Here is a tiny trained network, its code and every weight. The questions are about switching its units off for an input and a target symbol, where a switched-off unit gives its printed mean instead of its output.

import numpy as np


def w(rows, s, z=0):
    codes = np.array(rows[::2]) - 128.0
    scale = np.full(codes.shape[1], s)
    scale[-1] = z or s
    return codes * scale


def norm(h):
    return h / np.sqrt((h * h).mean(-1, keepdims=True) + 1e-5)


def f(y):
    return np.maximum(y, 0)


def softmax(a):
    e = np.exp(a - a.max(-1, keepdims=True))
    return e / e.sum(-1, keepdims=True)


def log_softmax(a):
    a = a - a.max(-1, keepdims=True)
    return a - np.log(np.exp(a).sum(-1, keepdims=True))


def net(x, mask):
    ids = ['ΛΞΠαβδεζθμστφψ'.index(c) for c in x.split()]
    T = len(ids)
    res = E[ids] + P[:T]
    q, k, v = (norm(res) @ M[0].T for M in (Q, K, V))
    z = softmax(np.where(np.tri(T) > 0, q @ k.T / 2**0.5, -1e9)) @ v
    res = res + np.where(mask[0], z, O[0][:, -1]) @ O[0][:, :-1]
    y = f(norm(res) @ A[0][:, :-1].T + A[0][:, -1])
    res = res + np.where(mask[1:13], y, B[0][:, -1]) @ B[0][:, :-1]
    return log_softmax(norm(res)[-1] @ U[:, :-1].T + U[:, -1])


Q, K, V, O, A, B = {}, {}, {}, {}, {}, {}
E = w([
[25,104,133,117],'Λ',
[125,144,187,178],'Ξ',
[6,79,91,116],'Π',
[23,86,120,206],'α',
[121,106,75,105],'β',
[147,129,149,169],'δ',
[105,138,175,146],'ε',
[128,79,92,90],'ζ',
[4,76,88,116],'θ',
[133,235,207,86],'μ',
[158,115,143,215],'σ',
[207,246,125,155],'τ',
[135,226,192,84],'φ',
[135,203,154,74],'ψ',
],0.016)
P = w([
[39,254,13,172],'0',
[20,180,187,77],'1',
[21,168,177,79],'2',
[23,155,176,74],'3',
[23,144,177,70],'4',
[23,136,174,67],'5',
[32,128,173,60],'6',
],0.0048)
Q[0] = w([
[252,71,64,115],'h1',
[217,17,151,160],'h1',
],0.011)
K[0] = w([
[195,21,255,24],'h1',
[198,22,177,140],'h1',
],0.0083)
V[0] = w([
[161,88,188,3],'h1',
[40,243,108,92],'h1',
],0.0063)
O[0] = w([
[78,195,133,215,3],'h1',
[255,119,120,156,232],'h1',
],0.0085,0.0054)
A[0] = w([
[107,106,168,131,3],'n1',
[56,28,117,160,67],'n2',
[60,165,63,165,151],'n3',
[70,98,146,98,9],'n4',
[36,238,133,101,189],'n5',
[70,164,250,135,14],'n6',
[125,118,43,139,32],'n7',
[161,121,167,221,99],'n8',
[192,162,89,207,189],'n9',
[112,97,105,76,103],'n10',
[180,149,114,87,250],'n11',
[185,75,210,135,70],'n12',
],0.011,0.0034)
B[0] = w([
[143,167,153,90,140],'n1',
[160,248,195,188,241],'n2',
[162,61,131,138,152],'n3',
[167,126,91,123,166],'n4',
[38,121,182,184,185],'n5',
[155,40,1,131,176],'n6',
[108,167,117,36,155],'n7',
[104,107,112,76,219],'n8',
[165,17,132,102,210],'n9',
[154,111,108,104,200],'n10',
[92,89,102,192,253],'n11',
[119,166,45,93,255],'n12',
],0.0084,0.0056)
U = w([
[137,8,91,66,164],'Λ',
[220,188,49,37,2],'Ξ',
[192,251,117,99,61],'Π',
[87,161,119,128,171],'α',
[127,137,165,104,176],'β',
[35,34,188,83,129],'δ',
[134,149,153,226,210],'ε',
[116,144,156,107,116],'ζ',
[238,142,105,192,120],'θ',
[107,155,120,125,156],'μ',
[132,114,166,92,106],'σ',
[142,130,171,55,84],'τ',
[155,137,144,175,167],'φ',
[42,64,134,203,198],'ψ',
],0.014,0.0057)

Each question gives the input, a string of symbols that net reads in full, and the target symbol t.
The units are the heads (2 rows each of Q, K, V and O) and the neurons (one row each of A and B). Each row of codes is followed by its name. A weight is (code - 128) times the scale printed after its matrix; where a second scale follows, it is the last column's (O, A, B and U).
mask holds one flag per unit, heads first, then neurons. A switched-off unit (its flag False) gives its mean, the last column of its rows in O or B, instead of its output. The means were averaged over made-up inputs and are rounded, as every weight is.
A unit's drop is (log p(t) with every unit on - log p(t) with that unit switched off) / (log p(t) with every unit on - log p(t) with every unit switched off).
The circuit of an input: a set's keep is (log p(t) with only the set's units on - log p(t) with every unit switched off) / (log p(t) with every unit on - log p(t) with every unit switched off). Starting from the 12 units with the biggest drops (on a tie, the unit counted first), units are removed one at a time, each time the one whose removal leaves the highest keep (on an exact tie, the one counted first), for as long as the keep stays at least 0.8.
circuit, biggest first: the units of the circuit, biggest drop first
top k neurons: the k neurons with the biggest drops, biggest first
input τ Λ δ σ, target Λ: top 2 neurons	(n9, n8)
input Λ σ ζ σ φ σ, target Π: circuit, biggest first	(h1, n2, n11, n12)
input μ ζ τ σ μ, target ε: top 4 neurons	(n5, n11, n8, n6)
input Λ μ τ β Π, target Π: circuit, biggest first	(n2, h1, n11, n4)
input Ξ σ ε β σ, target Ξ: circuit, biggest first	(h1, n12, n11)
input σ Ξ α, target ε: circuit, biggest first	(n2)
input ζ Λ ζ, target Ξ: circuit, biggest first	(h1, n9, n5, n6)
input ζ Ξ θ σ ζ, target Ξ: circuit, biggest first	(h1, n9, n2, n5)
input Λ β σ Λ, target Π: circuit, biggest first	(h1, n2, n4)
input σ μ τ, target θ: circuit, biggest first	(n9, n11)
input μ Π ζ μ μ Π, target ε: circuit, biggest first	(n2, h1)
input ψ σ Π σ Λ φ, target θ: top 2 neurons	(n11, n6)
input α δ Λ ζ σ β Ξ, target Λ: top 2 neurons	(n2, n6)
input ε Ξ Ξ ε, target Ξ: circuit, biggest first	(n12)
input μ Ξ ζ τ φ δ φ, target ε: top 3 neurons	(n5, n11, n8)
input μ ζ ζ σ ζ Ξ ζ, target Π: circuit, biggest first	(h1, n2, n11)
input μ α τ ψ, target ε: top 4 neurons	(n5, n11, n8, n12)
input ψ ζ ζ Λ μ, target θ: top 2 neurons	(n6, n11)
input ε Λ ψ Ξ ψ φ μ, target Ξ: top 4 neurons	(n2, n6, n12, n11)
input ζ σ μ, target ψ: top neuron	(n5)
input φ σ α ζ σ, target Ξ: top 2 neurons	(n12, n8)
input μ θ ε ζ μ μ, target ε: top 3 neurons	(n5, n11, n6)
